Below is a small trained network, with its code and all its weights. Each question gives an input and a class and asks what happens when units are switched off, that is, made to give their printed mean instead of their output.

import numpy as np


def w(rows, s, z=0):
    codes = np.array(rows[::2]) - 128.0
    scale = np.full(codes.shape[1], s)
    scale[-1] = z or s
    return codes * scale


def f(y):
    return np.maximum(y, 0)


def log_softmax(a):
    a = a - a.max(-1, keepdims=True)
    return a - np.log(np.exp(a).sum(-1, keepdims=True))


def net(x, mask):
    res = np.array(x, float).reshape(1, 6) / 4 @ E
    y = f(res @ A[0][:, :-1].T + A[0][:, -1])
    res = res + np.where(mask, y, B[0][:, -1]) @ B[0][:, :-1]
    return log_softmax(res[-1] @ U[:, :-1].T + U[:, -1])


A, B = {}, {}
E = w([
[126,159,243,192,48,10,65,45,121],'x0',
[88,184,198,13,159,27,250,168,92],'x1',
[237,200,70,71,131,93,121,95,244],'x2',
[48,106,219,5,145,213,75,1,183],'x3',
[123,190,243,180,72,221,201,200,208],'x4',
[147,24,146,56,32,89,79,249,163],'x5',
],0.0086)
A[0] = w([
[123,91,110,101,76,116,88,181,157,56],'N1',
[162,148,192,155,96,39,75,85,134,59],'N2',
[98,81,162,86,130,158,115,67,154,41],'N3',
[143,170,214,176,70,185,194,154,208,54],'N4',
[84,159,156,42,146,161,70,86,161,87],'N5',
[123,158,174,184,76,58,90,92,139,33],'N6',
[15,92,153,175,134,158,131,146,18,69],'N7',
[146,89,83,84,163,84,72,81,60,75],'N8',
[148,82,65,103,149,69,116,84,87,41],'N9',
[124,138,161,113,134,110,146,138,125,45],'N10',
[237,213,68,79,134,92,133,83,255,96],'N11',
[127,232,99,190,218,146,175,39,91,61],'N12',
[159,87,50,72,229,231,180,199,145,35],'N13',
[188,177,125,105,146,101,119,121,185,29],'N14',
[96,99,151,72,132,176,91,67,170,45],'N15',
[145,123,151,135,136,152,135,151,145,2],'N16',
[115,175,147,130,101,178,171,168,152,67],'N17',
[148,82,114,172,99,194,59,112,138,36],'N18',
[173,125,91,217,137,193,43,113,155,33],'N19',
[211,174,66,223,122,64,136,211,81,26],'N20',
[107,127,153,81,134,160,83,101,153,3],'N21',
[115,77,119,117,96,102,118,156,148,12],'N22',
[192,57,92,197,118,175,94,94,150,55],'N23',
[188,152,123,94,102,136,131,115,125,42],'N24',
[126,173,168,36,161,52,233,153,84,49],'N25',
[95,102,102,95,178,54,132,109,125,72],'N26',
[169,40,152,57,75,85,84,216,161,71],'N27',
],0.013,0.009)
B[0] = w([
[152,134,163,148,143,157,148,77,154,175],'N1',
[70,106,59,82,72,160,113,80,85,198],'N2',
[111,164,117,142,132,105,186,170,121,183],'N3',
[179,175,56,146,176,168,55,175,112,216],'N4',
[120,159,114,153,111,96,206,176,115,207],'N5',
[54,114,42,90,66,130,118,72,109,186],'N6',
[143,33,181,163,142,142,134,154,49,224],'N7',
[186,192,86,157,148,186,75,181,113,213],'N8',
[141,168,102,153,168,166,81,178,131,192],'N9',
[127,128,153,122,145,109,105,139,138,144],'N10',
[140,38,179,172,129,137,123,166,44,240],'N11',
[177,136,173,164,144,192,154,38,198,235],'N12',
[43,116,51,86,47,130,107,48,78,249],'N13',
[97,71,165,149,172,140,131,143,96,162],'N14',
[109,153,103,153,98,98,180,173,159,196],'N15',
[137,142,126,139,106,150,110,149,131,134],'N16',
[154,158,88,137,146,148,68,161,127,177],'N17',
[127,119,176,64,159,85,117,142,162,191],'N18',
[130,120,183,70,130,59,97,126,182,208],'N19',
[87,179,96,151,104,94,246,195,148,226],'N20',
[114,143,106,146,129,106,171,139,139,162],'N21',
[123,124,130,144,163,150,140,102,153,151],'N22',
[125,143,179,78,147,63,96,132,137,199],'N23',
[82,114,146,161,158,116,119,125,120,141],'N24',
[129,117,199,38,127,29,76,119,204,239],'N25',
[146,160,112,117,160,137,84,164,137,180],'N26',
[179,131,166,171,156,200,161,41,178,226],'N27',
],0.012,0.019)
U = w([
[119,177,105,153,121,97,253,191,142,116],'0',
[135,138,171,83,143,63,94,139,174,121],'1',
[164,192,83,156,159,176,62,187,123,127],'2',
[82,118,65,111,88,141,133,68,95,113],'3',
[164,143,162,172,152,189,189,53,177,112],'4',
[134,38,170,171,144,137,152,180,60,126],'5',
[214,132,139,110,60,128,157,126,84,255],'6',
],0.012,0.018)

Each question gives the input, the list of numbers given to net, and the class t.
The units are the neurons (one row each of A and B). Each row of codes is followed by its name. A weight is (code - 128) times the scale printed after its matrix; where a second scale follows, it is the last column's (A, B and U).
mask holds one flag per neuron, in row order. A switched-off neuron (its flag False) gives its mean, the last column of its row in B, instead of its output. The means were averaged over made-up inputs and are rounded, as every weight is.
A unit's drop is (log p(t) with every unit on - log p(t) with that unit switched off) / (log p(t) with every unit on - log p(t) with every unit switched off).
The circuit of an input: a set's keep is (log p(t) with only the set's units on - log p(t) with every unit switched off) / (log p(t) with every unit on - log p(t) with every unit switched off). Starting from the 12 units with the biggest drops (on a tie, the unit counted first), units are removed one at a time, each time the one whose removal leaves the highest keep (on an exact tie, the one counted first), for as long as the keep stays at least 0.8.
units of the circuit, in order: the units of the circuit, biggest drop first
most important unit: the unit with the biggest drop
k most important neurons: the k neurons with the biggest drops, biggest first
drop of u: that unit's drop, to one decimal
input [-3,3,6,8,-7,-4], class 0: units of the circuit, in order => N5
input [7,-8,0,-4,-7,0], class 1: 2 most important neurons => N19, N23
input [8,-8,3,-7,7,-8], class 1: 3 most important neurons => N19, N23, N13
input [-3,3,-2,-5,7,6], class 2: 3 most important neurons => N4, N17, N12
input [6,-3,-7,-3,7,5], class 2: 3 most important neurons => N4, N11, N13
input [-3,1,1,1,-4,4], class 2: 3 most important neurons => N12, N8, N9
input [8,-3,2,6,4,1], class 3: 3 most important neurons => N2, N6, N20
input [-6,-2,2,7,-5,8], class 4: 3 most important neurons => N27, N20, N1
input [0,-8,-3,-1,7,3], class 1: 2 most important neurons => N19, N18
input [-3,6,8,-2,-1,-8], class 4: 2 most important neurons => N12, N7
input [-8,-6,0,3,6,-8], class 3: 2 most important neurons => N13, N27
input [-3,4,-3,-2,1,8], class 4: drop of N27 => 0.5
input [-1,-2,-8,5,-5,-4], class 5: drop of N7 => 4.3
input [3,3,-4,4,-1,3], class 0: most important unit => N11
input [7,-8,7,8,3,5], class 0: drop of N13 => 0.1
